Below are the code and all the weights of a small trained network. Each question names an input and a target symbol and asks about switching units off, where a switched-off unit gives its printed mean instead of its output.

import numpy as np


def w(rows, s, z=0):
    codes = np.array(rows[::2]) - 128.0
    scale = np.full(codes.shape[1], s)
    scale[-1] = z or s
    return codes * scale


def norm(h):
    return h / np.sqrt((h * h).mean(-1, keepdims=True) + 1e-5)


def f(y):
    return y / 2 * (1 + np.tanh(0.7978845608 * (y + 0.044715 * y**3)))


def softmax(a):
    e = np.exp(a - a.max(-1, keepdims=True))
    return e / e.sum(-1, keepdims=True)


def log_softmax(a):
    a = a - a.max(-1, keepdims=True)
    return a - np.log(np.exp(a).sum(-1, keepdims=True))


def net(x, mask):
    ids = ['ΛΨΩγεθσ'.index(c) for c in x.split()]
    T = len(ids)
    res = E[ids] + P[:T]
    r = norm(res)
    for j in range(3):
        rows = slice(4 * j, 4 * j + 4)
        q, k, v = (r @ M[0][rows].T for M in (Q, K, V))
        z = softmax(np.where(np.tri(T) > 0, q @ k.T / 4**0.5, -1e9)) @ v
        o = O[0][rows]
        res = res + np.where(mask[j], z, o[:, -1]) @ o[:, :-1]
    y = f(norm(res) @ A[0][:, :-1].T + A[0][:, -1])
    res = res + np.where(mask[3:7], y, B[0][:, -1]) @ B[0][:, :-1]
    return log_softmax(norm(res)[-1] @ U[:, :-1].T + U[:, -1])


Q, K, V, O, A, B = {}, {}, {}, {}, {}, {}
E = w([
[153,86,175,19,207,164,193,133,116,180,89,102],'Λ',
[151,177,156,172,113,198,105,156,132,77,65,103],'Ψ',
[150,247,133,67,191,160,79,32,93,113,161,152],'Ω',
[168,131,27,104,152,123,120,149,200,132,113,202],'γ',
[138,79,171,101,166,116,169,49,156,125,10,176],'ε',
[3,180,181,142,174,156,118,126,153,195,168,121],'θ',
[160,48,128,89,117,101,92,154,182,80,184,150],'σ',
],0.02)
P = w([
[121,92,142,7,36,167,39,85,122,189,154,230],'0',
[153,83,154,100,135,233,5,42,235,246,175,163],'1',
[145,153,145,123,57,207,106,85,237,213,180,156],'2',
[155,141,155,127,105,159,95,120,239,176,155,158],'3',
[167,139,163,143,141,145,105,134,216,163,145,162],'4',
[165,145,163,149,137,129,126,137,196,154,143,156],'5',
[156,136,163,160,170,123,112,152,181,139,142,145],'6',
[160,138,143,153,144,111,143,145,167,132,148,131],'7',
[151,127,135,163,163,108,136,159,164,126,142,114],'8',
[156,136,125,152,135,72,156,153,143,116,133,106],'9',
[139,113,110,173,179,93,147,162,147,100,141,91],'10',
[137,120,85,170,165,83,173,158,135,94,137,81],'11',
[135,119,73,157,127,56,206,152,119,81,147,78],'12',
[107,117,77,165,151,17,165,175,111,78,117,35],'13',
],0.012)
Q[0] = w([
[150,132,68,102,119,180,85,157,111,66,123,128],'head 1',
[88,194,138,217,73,198,109,144,64,89,122,145],'head 1',
[99,120,46,174,70,91,23,155,110,164,253,152],'head 1',
[132,142,186,100,143,169,223,117,71,202,127,79],'head 1',
[127,163,191,109,170,160,194,42,70,177,100,111],'head 2',
[94,198,185,196,62,173,130,142,132,131,149,94],'head 2',
[59,84,207,115,132,127,192,59,119,188,50,91],'head 2',
[175,82,170,121,181,96,232,161,139,86,25,98],'head 2',
[165,123,104,86,154,95,136,136,209,120,111,150],'head 3',
[122,151,151,94,166,127,146,135,161,147,143,116],'head 3',
[148,99,95,85,133,129,147,154,134,137,80,120],'head 3',
[171,101,145,104,140,131,124,94,159,145,125,99],'head 3',
],0.012)
K[0] = w([
[135,112,138,73,80,122,76,65,48,102,122,175],'head 1',
[163,113,155,164,153,255,61,188,137,132,97,131],'head 1',
[109,116,174,65,50,182,85,96,192,192,107,222],'head 1',
[110,117,115,210,160,140,158,78,189,66,122,119],'head 1',
[154,162,123,213,161,85,132,109,130,74,152,79],'head 2',
[138,144,195,152,182,157,123,70,164,205,160,146],'head 2',
[114,97,90,222,141,130,179,197,170,122,147,33],'head 2',
[104,88,75,135,175,40,222,142,53,108,106,106],'head 2',
[100,126,147,53,108,110,150,157,99,89,146,154],'head 3',
[153,115,133,127,155,137,156,136,176,113,133,125],'head 3',
[77,115,118,134,133,90,155,179,123,115,110,132],'head 3',
[68,138,100,156,149,87,170,106,125,131,128,145],'head 3',
],0.012)
V[0] = w([
[126,144,94,125,119,149,69,43,123,77,118,183],'head 1',
[94,43,202,122,75,169,139,97,77,70,118,115],'head 1',
[184,144,130,57,179,192,145,130,63,113,181,79],'head 1',
[96,183,112,194,36,190,47,117,70,121,169,155],'head 1',
[175,36,144,166,116,14,112,70,157,159,253,129],'head 2',
[143,96,221,136,62,159,86,163,114,45,150,51],'head 2',
[104,145,217,173,90,166,99,119,58,100,62,67],'head 2',
[85,101,181,59,166,90,147,44,148,201,188,158],'head 2',
[158,161,144,138,88,178,104,160,156,74,73,109],'head 3',
[175,201,115,183,25,175,104,191,74,77,45,62],'head 3',
[114,103,86,94,92,96,165,48,150,214,191,111],'head 3',
[156,115,76,197,191,61,118,93,162,175,105,104],'head 3',
],0.011)
O[0] = w([
[25,110,190,105,170,106,205,108,147,93,148,121,157],'head 1',
[156,184,150,115,57,168,182,120,147,117,144,52,117],'head 1',
[125,133,81,168,63,102,144,199,70,191,82,162,148],'head 1',
[165,121,150,158,191,83,106,67,71,114,189,139,162],'head 1',
[149,168,62,153,49,90,172,163,59,5,137,63,1],'head 2',
[73,147,135,183,117,114,125,58,128,148,127,56,105],'head 2',
[112,135,138,91,187,115,110,63,150,191,66,109,140],'head 2',
[170,156,37,124,38,110,190,183,101,142,84,125,251],'head 2',
[133,136,139,159,73,112,125,215,122,171,80,120,202],'head 3',
[215,162,67,75,57,125,142,241,83,75,97,203,67],'head 3',
[127,127,156,196,187,184,122,95,53,124,143,82,101],'head 3',
[136,166,162,152,127,138,145,70,118,114,175,139,72],'head 3',
],0.012,0.01)
A[0] = w([
[121,66,137,100,126,94,176,88,170,153,140,95,2],'neuron 1',
[126,161,173,126,150,52,170,168,166,161,104,126,178],'neuron 2',
[186,248,140,236,91,159,158,126,51,111,127,89,98],'neuron 3',
[225,65,120,81,141,108,136,94,173,193,123,147,32],'neuron 4',
],0.014,0.0057)
B[0] = w([
[191,148,122,75,137,48,139,169,130,163,121,174,178],'neuron 1',
[71,150,72,195,192,124,173,95,86,57,109,60,244],'neuron 2',
[35,104,241,117,232,127,98,4,147,159,200,98,200],'neuron 3',
[165,115,155,188,70,108,105,123,173,41,207,59,200],'neuron 4',
],0.014,0.011)
U = w([
[147,118,52,125,57,225,57,115,63,139,90,130,255],'Λ',
[89,204,150,25,118,142,2,86,139,250,154,202,214],'Ψ',
[156,97,161,228,205,121,229,158,43,156,72,107,9],'Ω',
[102,66,120,120,148,231,123,156,137,107,170,181,104],'γ',
[143,182,126,31,173,190,208,125,194,140,133,93,34],'ε',
[250,98,81,129,152,145,105,73,128,137,157,84,102],'θ',
[60,190,138,178,143,233,119,114,63,87,182,49,116],'σ',
],0.0061,0.0078)

Each question gives the input, a string of symbols that net reads in full, and the target symbol t.
The units are the heads (4 rows each of Q, K, V and O) and the neurons (one row each of A and B). Each row of codes is followed by its name. A weight is (code - 128) times the scale printed after its matrix; where a second scale follows, it is the last column's (O, A, B and U).
mask holds one flag per unit, heads first, then neurons. A switched-off unit (its flag False) gives its mean, the last column of its rows in O or B, instead of its output. The means were averaged over made-up inputs and are rounded, as every weight is.
A unit's drop is (log p(t) with every unit on - log p(t) with that unit switched off) / (log p(t) with every unit on - log p(t) with every unit switched off).
The circuit of an input: a set's keep is (log p(t) with only the set's units on - log p(t) with every unit switched off) / (log p(t) with every unit on - log p(t) with every unit switched off). Starting from all 7 units, units are removed one at a time, each time the one whose removal leaves the highest keep (on an exact tie, the one counted first), for as long as the keep stays at least 0.8.
units of the circuit, in order: the units of the circuit, biggest drop first
unit that matters most: the unit with the biggest drop
top k neurons: the k neurons with the biggest drops, biggest first
which heads matter: for each layer, one digit per head in row order, 1 if its drop is at least 0.15 and else 0, layers parted by /
input Ψ Λ Ψ θ Λ θ, target σ: unit that matters most => neuron 2
input Ψ Λ Λ ε Ω Ω Λ, target Ω: units of the circuit, in order => (head 1; head 2; head 3; neuron 3)
input Λ ε Λ θ θ Λ γ σ Ψ Ψ Ψ Ψ ε Λ, target ε: which heads matter => 101
input σ Ψ σ Ψ Ω θ Λ, target θ: units of the circuit, in order => (neuron 4; head 1)
input Ω Ψ γ Ψ σ Ω θ Λ Ψ Ψ Ψ Ψ Λ Λ, target Λ: which heads matter => 100
input θ Ψ Λ Ψ Λ Ψ Ψ σ θ Ψ Λ θ Λ, target θ: units of the circuit, in order => (head 1; neuron 4)
input Λ Ψ ε Ω Ψ γ Ω Ψ Ψ Λ, target Ψ: which heads matter => 010
input Ψ Ψ θ Ω θ θ Ω ε Ψ Ψ ε ε θ θ, target Λ: units of the circuit, in order => (head 3; neuron 3)
input Λ Ω Ψ Ω Λ, target Ω: which heads matter => 110
input ε Ω Λ Λ, target Λ: which heads matter => 110
input Ψ Ω Λ Ω, target σ: which heads matter => 110
input Ψ Ψ ε ε, target ε: units of the circuit, in order => (head 1; head 2)
input Ψ θ θ θ Ω Ψ γ Ψ Ω Λ θ, target Λ: units of the circuit, in order => (head 3; head 2)
input θ θ σ Λ γ Ψ Ψ γ, target θ: which heads matter => 111
input ε ε Λ ε Λ Ψ Λ Ψ σ Ψ Ψ Ψ γ, target ε: top 2 neurons => (neuron 1; neuron 4)
input θ Ψ ε Ψ Ψ, target Ω: which heads matter => 111
input Λ Ψ Ψ Ψ θ Λ Λ γ Λ, target γ: which heads matter => 110
input Ω Ψ Ψ ε Ψ Ψ ε γ Ψ Ω Ψ Ω, target Ω: top 2 neurons => (neuron 2; neuron 3)
input Ω θ σ, target Ω: units of the circuit, in order => (head 1; head 2)
input Ψ θ Ψ Ψ, target Ω: units of the circuit, in order => (head 1; head 3)
input Ψ Ψ Λ γ Ψ σ θ Ω Ψ Ω Ψ Ψ, target Λ: which heads matter => 001
input θ Ψ Ψ Ψ ε ε Ψ Λ Ω Ω, target σ: top 3 neurons => (neuron 2; neuron 1; neuron 4)
input σ θ γ θ Ψ θ ε σ, target σ: which heads matter => 010
input σ Λ Ω θ γ Ω Λ Ψ Ψ ε Ω, target Ω: which heads matter => 110
input θ θ γ ε ε θ σ, target θ: which heads matter => 011
input Ψ ε ε Λ Ψ Ψ Ψ γ Ω Ψ Ω θ θ ε, target θ: which heads matter => 101
input Λ θ ε θ Ω θ θ Ψ, target Ψ: top 2 neurons => (neuron 3; neuron 2)
